Each row of numbers belongs to one of the nodes below and depends on some of the facts about them. Some rows are named. Which node is each other row?

Named rows:
[ 11   3 -23  11  -3   0  -7  -8  16   2  -6   9  -9  12  -1   1  -6   8
   4  -5   3  22  25  -2 -18   0 -18   3  -7 -17  16  -8  33   6  15   0
   0   4  -6  28  13  16  -7   6] : (1103)
[  3   5  44  -1  17  12   3 -34 -23   1 -10   6 -23  27  -7  11   2  -2
   5 -13   9  19  -5 -13   3  -3  10  15  24  -6  22 -35  -7   4  -4  23
 -17  -6  20   4  10  12  -6 -15] : (370)
[ 14  -4   1  24 -23   0   2 -13  -2  16 -19   2 -25  34   0  -1 -24 -19
  -3 -10  -5  30  18 -24  -7  -7 -10 -12  16 -22  14   4  21   3  -9  19
   2   2  -5  13  -5   0 -13  -4] : (1214)
[  3  -5 -17  34 -45   6  15  -4 -12  22 -17 -28 -16  23  16  -5 -33 -18
 -11   8  -3   8   9 -16   1 -12  -7 -15   8  -8  10  24  12 -14 -19 -10
   9 -11  10   5 -14 -30 -11 -25] : (820)
[ 19   6  19  28  15 -13   3 -13 -11  -2  -4  19 -39  36   8   8   7  -9
  -3   1 -10  13   1 -27   7   0   2  -9   2   6  14  19  11  11  -2  31
  16 -22  -7 -14  16   3 -21   5] : (273)
[ 13 -15  76  -4  21   9  12   1 -26 -15   3  -7 -18 -43 -38   7  -1  18
   8 -13 -32  -2  32 -31  18  22  28  10  36 -29  12 -58  -1  -1 -43  -8
   1 -18  -8 -10  56  27 -11  12] : (1054)
[ 25   8  12  12  31 -16  -1   0  -1 -17  12  22 -25  -4  -4   7  21  23
   3   3 -17  -2  18 -12   6  12   4   0 -13  -4  11  -1  21  10   1   5
  18 -26 -15  -8  43  24 -18  18] : (342)
[-26  10  41  14  26   9   1  -5  22  -6  -3 -26  12 -10  -5   8  18   6
   3  14  10  19 -16   4   2   5   5  27  -4  11   6 -11  11  11  24  -4
 -15   4  22  -3  12   3   6   7] : (399)
[ 12   4 -25   8  -1   0  -7  -8  17   0  -4   9  -8   6  -1   0  -3  12
   3  -6   3  20  25   2 -19   0 -18   5 -10 -18  17 -10  34   4  17  -2
   2   3  -6  29  17  19  -8   7] : (487)
[-13   5  17  -4 -12  -5  -4   8   6  12  -1 -12  13   4   7  -3   5 -27
  -4  -4  -2   4 -21  -1  10  -8  15  -6  25   4  -8  22  -7  11 -11  16
   3  10  -4 -24 -37  -6  -4  16] : (1179)
[-17  11  -4 -12   8  -6 -12  10  23   0   7  -3  26  -9   8  -1  21  -5
   2   2   7   0 -18  21  -1  -5   6   7   0   9  -8  14   1  13  15   4
   3  15  -4  -9 -24   4   5  23] : (128)
[-15  -4  19  11  20  17  13 -10  -8 -12  -2 -17   1 -12   7   3   6  27
   5  16  14  -8  -2  12  -2   2  -1  20 -15  19  13 -17  -7  -5  14 -20
  -1  -5  23  11  24 -12  14 -14] : (576)
[  8  -8 -21  13 -25   3   8   2  -5   8  -8  -8  -9   6  -8  -3 -27  -4
  -7   4  -6   2  12 -12  -4   0 -14 -11 -12  -9  -4   4   5 -17  -8 -14
  -8  -8   5  11  10 -15  -1 -24] : (586)
[-10  -4 -20   5 -10   2   1   1 -13   2   4  -5   8   6  37 -11   1   6
   3   6  11 -24  -8  26  -7  -6   0  -5   2  18   5  22 -12   4   1  -7
  25   9  -2   0 -24 -22   7   0] : (1336)
[  4 -13  -1 -17  -7  -1   4  10 -23  -3   8   7   2 -13   1  -8  -9   0
   0  -6  -7 -29  -1   1   7   3   6 -14   7   4 -14   0 -28  -8 -21  -5
   9   1  -9 -11  -7 -11   7  -6] : (300)
[ 25  26 -27 -59  -5  -3 -20 -42 -34  16  10  52  -7  52  -5  14   6 -16
  -2 -42  18  -4 -25   7   5 -16  12  -4  25 -11   2 -29 -33  -6 -10  41
 -37 -10  11  -7 -35  36 -19 -30] : (40)
[-12  10  -5 -17   7  -6 -13  13  22  -2   8  -2  27 -14   2  -2  20  -3
   2   0   5  -3 -14  17   1  -2   5   5   0   6 -10  10  -1  12  13   2
   1  12  -7 -10 -20   8   4  21] : (313)
[ -4  -6 -24 -14   2   1  -2   7  -8  -8  11   8  12 -11  17  -8   6  16
   5   3   8 -28  -4  23  -7   0  -4  -2 -10  16  -5   6 -18  -2   5 -12
  12   9  -5   3  -8  -9  12  -1] : (124)
[ 22  -3  -9   1 -10  -3  -2  -6  -1   6  -8  10 -18   5 -20   4 -16  -5
  -1 -14 -13  19  27 -20  -2   1  -4  -6   7 -32   8 -16  21  -6 -13   6
  -5  -6  -9  15  17  19 -14  -2] : (392)
[  6  -2 -40   9 -12   3   3   7   9  -2   2  -5   3 -14  -4  -3 -14  18
  -1  11  -1  -4  19   6 -11   5 -21   1 -30  -6  -2  -2  17 -13   9 -33
  -4  -5   4  22  22  -3   2 -13] : (609)

How the nodes are related:
(639) β: (215)
(684) β: (804) (580) (534)
(108) β: (377) (1068)
(603) β: (406)
(738) β: (342)
(1282) β: (1295) (1191)
(40) β: (1191)
(852) β: (81) (525) (1304) (1110)
(392) β: (487) (1116) (238) (823)
(1105) β: (343)
(1214) β: (1082) (585)
(951) β: (1068)
(921) β: (243)
(949) β: (551) (804)
(26) β: (619)
(636) β: (399) (551) (252) (758)
(1213) β: (1191) (1003)
(491) β: (36)
(547) β: (1295)
(872) β: (343) (1093) (1125)
(1137) β: (346) (697)
(586) β: (1238) (1310)
(184) β: (88) (1068)
(1046) β: (1211)
(411) β: (96) (1304) (1009) (935)
(300) β: (207) (151)
(1249) β: (955)
(1104) β: (1326) (1336) (1265) (1110)
(273) β: (1369) (585) (201) (689)
(159) β: (415) (587) (1367) (192) (420) (342)
(1145) β: (1295) (1093) (823) (1000)
(93) β: (512)
(904) β: (534)
(401) β: (1367) (322) (1071) (1000)
(370) β: (1003) (889)
(1054) β: (587) (192)
(820) β: (1304)
(1166) β: (270) (124)
(130) β: (88) (1116) (1341) (322)
(583) β: (415) (343) (1110)
(432) β: (804)
(172) β: (128) (585) (1211)
(83) β: (1082) (1074)
(110) β: (697) (1000)
(1281) β: (609) (587) (151)
(1171) β: (619) (252) (1336)
(1179) β: (1336) (1202) (205)
(1178) β: (1071) (576) (124)
(296) β: (415) (512) (192) (823)
(1223) β: (628) (1367)
[(1191) (603) (738) (1310) (1082) (1341) (192) (1367) (804) (1003) (1213) (491) (547) (100) (1074) (1137) (399) (151) (420) (1009) (1249) (1211) (159) (93) (904) (401) (1166) (250) (689) (313) (1125) (81) (889) (346) (1000) (207) (128) (1179) (1326)] ω flabron
[(36) (639) (628) (108) (955) (609) (1282) (1238) (697) (322) (124) (1105) (1093) (1110) (96) (949) (935) (1265) (215) (576) (1336) (872) (512) (586) (184) (411) (300) (1104) (831) (823) (1145) (585) (243) (88) (820) (130) (1068) (583) (205) (252) (580) (1071) (1202) (83) (110) (1369) (201) (1116) (1178) (551) (114) (296) (1223)] ω muflal
[(684) (342) (40) (852) (392) (534) (587) (1214) (951) (921) (1304) (26) (636) (406) (270) (525) (1046) (1295) (487) (273) (415) (1103) (238) (370) (1054) (377) (758) (432) (172) (1281) (1171) (343) (463) (750) (619)] ω kliriplel
θ a <- (1191) (36) (639) (684) (603) (1282) (1082) (697) (40) (192) (534) (124) (587) (951) (921) (1110) (96) (949) (1304) (215) (804) (1003) (525) (547) (1336) (872) (512) (151) (411) (300) (1104) (1211) (415) (159) (1145) (238) (401) (243) (88) (758) (130) (1068) (583) (313) (1125) (172) (83) (110) (201) (81) (889) (128) (1179) (463) (114) (1326) (296)
θ c <- (628) (1105) (935) (1265) (576) (270) (1074) (1137) (399) (1295) (831) (823) (370) (1054) (377) (250) (689) (252) (580) (346) (343) (551)
θ b <- (108) (955) (609) (738) (1310) (1238) (322) (1341) (852) (392) (1367) (1214) (1093) (26) (636) (1213) (491) (586) (184) (1046) (487) (420) (1103) (93) (904) (585) (820) (1166) (205) (1071) (1202) (1281) (1369) (1000) (207) (1178) (619) (1223)
θ d <- (342) (406) (100) (1009) (1249) (273) (432) (1171) (1116) (750)

Name these rows:
No name comes twice in this set of rows, the named rows included.
[  4  16  23  18  11 -19   3   6  12  -1   2  -2 -14  11 -14  12  12 -20
 -10  12 -17  13 -17 -29  23   4  11  -4 -10   8 -11  27   8   1  -3  15
  -5 -28   3 -33   8   1 -17   1] | (1249)
[  9  -1   9  29 -12  -2  -4 -10   1   7 -10  10 -23  35 -13  -5 -28 -11
  -3 -18  -8  29  18 -25 -14  10 -22 -16   9 -14   1  -7  19  16  -1  11
  -8  16  -6  12  10   1 -10  -1] | (636)
[ -1 -17  35   0  38  17   8 -16   3 -18 -21   4 -17  -2   0  10  17  10
  13   9  14  25   4  -7  -7 -11   5  25  -4   2  27 -23   5  -2  22  24
   9   3   3  24  21   6  17   9] | (377)
[  0  23   5  15  24 -17  -5   7  27  -7   8   1  -3   4  -3  10  26  -1
  -5  20  -5   8 -15  -8  12   3   3   7 -27  14  -3  27  19   7  20   5
  -2 -22   5 -20  15   8 -14   9] | (100)
[-13  -9  56  26  16 -11 -13  -5 -20  -8  10  40 -20  48 -24 -25 -33 -10
   0 -44 -16   9  -3 -27 -21  47 -32 -37  26  19 -39 -16 -32  53  -2  26
 -16  58 -21 -20   4  -8   9  13] | (684)
[  3  -7 -17 -19   3   0   1  14 -13 -10  18   4  14 -32   8  -7   5  21
   4   1  -4 -35   6  21   1   6   5  -3  -2   3  -8  -4 -16  -5 -12 -21
  13  -1 -10  -3   3   0   7   4] | (512)
[ -5  -1 -17   8 -17   4   6   4 -16   8   5 -16   9  -1  47 -10   2   7
   2   9   7 -29  -5  26  -2 -10   8  -4  14  11  14  28  -5   3 -10 -13
  34   2  -2  -3 -28 -22  -1   4] | (1110)
[-13  -7  20  10  20  16  13  -8 -10 -13   0 -17   0 -17   4   2   5  28
   5  17  10 -11   2  10  -1   7   0  20 -12  14  11 -21  -5  -6   9 -22
  -2  -7  20   9  30  -9  13 -12] | (628)
[  8 -10  -7 -26 -11   0   4   5 -30   0   9  11   1 -10  -4  -4  -8  -2
  -2 -10  -7 -28  -4   0   9   2  11 -14  12   0 -13  -6 -33 -13 -28  -4
   2  -5  -5 -14  -9  -6   3 -14] | (110)
[  0   2  63  58  30 -23  -3 -11 -17 -13   8  40 -50  67 -32 -13 -30  -9
  -9 -25 -28  21  -1 -56 -10  51 -32 -38  -1  26 -33   0 -12  48   2  26
 -17  22  -9 -32  40  -9 -10   1] | (432)
[  7   3 -14  26 -12   2  -4 -11  11   9 -10   2 -13  26  12  -2 -10   2
   1  -2   6  25  20  -4 -18  -3 -18  -2   3 -13  21   4  36  10  13   5
   6   9  -4  26   2   6 -11   7] | (619)
[ 12  39 -40 -32 -29  -4 -17 -28  10  30  -1  14   6  41 -33  21 -10 -31
 -16 -19  11  26 -26 -10  11 -13  -1   3  -4 -21 -11 -13  -1 -20   2  15
 -68 -23  32  -4 -24  27 -23 -47] | (1213)
[ -5   0  36  11  32  11   1 -19  -2 -10  -6  -2 -12   7   7   6  15  21
  11   1  12  16   6   4  -8   2   1  24   7   4  29 -28  13  12  16   7
   3   4  11  16  24  10   2   8] | (270)
[  2  11 -10  -1  -8  -6  -4  20  35   0   4 -15  18 -34 -31   3   0   3
  -3   4 -14  14  17  -9   5   8  -4   7 -15 -24 -11  -8  33  -5   2 -23
 -17  -8  -3   5  20  21  -7  10] | (1367)

Now the same nodes, written a new way:
Some rows with their names:
[-22 -41 -28 -17  -3  -2  19   7   9  39  40   2  24] : (1009)
[-51 -33 -26  -5 -13  -4  40  20  23  27   2  -6  39] : (1110)
[ 13   2 -32 -34  14  30  27  11 -25  15  52 -11 -42] : (273)
[-13 -30 -33  19  17 -53 -23  -1  -8  13  18 -18  12] : (1116)
[-17  13 -30   8   2   8 -40  15 -51  12  -4  -1 -20] : (130)
[-13 -13 -27  -9 -10  41  10  30  -2  11  32   2  37] : (820)
[-38 -26 -27 -10 -20 -10  59  26  39  37   8  -3  16] : (1304)
[-15 -17 -33   3 -13   2 -35  21 -14  12  34  23   5] : (738)
[-26   7 -34   4 -15   4 -49  14 -54  25   6  21 -25] : (401)
[-23 -12  -2   4  -1  20  -6  58 -19   2  20  14  19] : (1105)
[-20  -4 -20 -19  -4  12  -6  -7 -12  30   9  15 -17] : (603)
[-29 -23   3  19  15 -27 -12  36   2  -3  11   9   8] : (628)
[ -5  11 -19 -18  -9   7  17  12 -11  27   6  -2 -21] : (921)
[  2   2 -34   5 -15   8 -17  47 -11  14  35  10  -5] : (1281)
[-28 -34  10  -5   5  12  34  40  16   1  20   9  28] : (935)
[-47 -35 -21 -16 -18   5  29   6  20  35  13  16  22] : (81)
[ -9 -23  18  -9  11  -3  -3  15   3  13  20  24  -7] : (250)
[ 26  -7 -17 -21 -23  23   1  26 -17  54  23 -14  18] : (1171)
[-19 -15  13  16  20 -27 -18  26   3  -5   6   8   4] : (576)
[-21  11 -27   1   2  11 -21  17 -40  14  -2  -2 -11] : (1282)

Rows to name:
No name comes twice in this set of rows, the named rows included.
[ -3 -12 -25  20  -7 -46 -20  23  17  11  22   3  -3] | (487)
[  1   2 -29 -13 -31  42  10  55  -9  22  36  10  19] | (852)
[-31   7 -30  -7  -4  23  -2  21 -37  14   7  -3  -4] | (300)
[  9   0 -15 -10   8  25 -10   9 -20   1  25  -2   5] | (586)
[-23 -13 -18 -15  -3   3   9  -9   3  29   4  12 -13] | (313)
[-23 -30  16  -4   2  10  25  42  13  16  15   6  42] | (1265)
[-30 -28 -11 -10  -5  -1  44   2  27  31  -8 -11  43] | (1336)
[-28  -5 -27   9  -9 -45  -5  16  10  24  -2  -5 -14] | (238)
[  6 -13  33  -5  18  -7   6   9  11  14  -2  -1  21] | (580)
[ -6 -14  14  -1  16   6   6  26  -4   0  14   7   7] | (831)
[ -8 -17 -17 -15  30   5  35 -13  26 -16  40  -5 -10] | (1369)
[ -6  -5   9  -2   4   1 -37  26 -22  10  21  26 -15] | (1137)

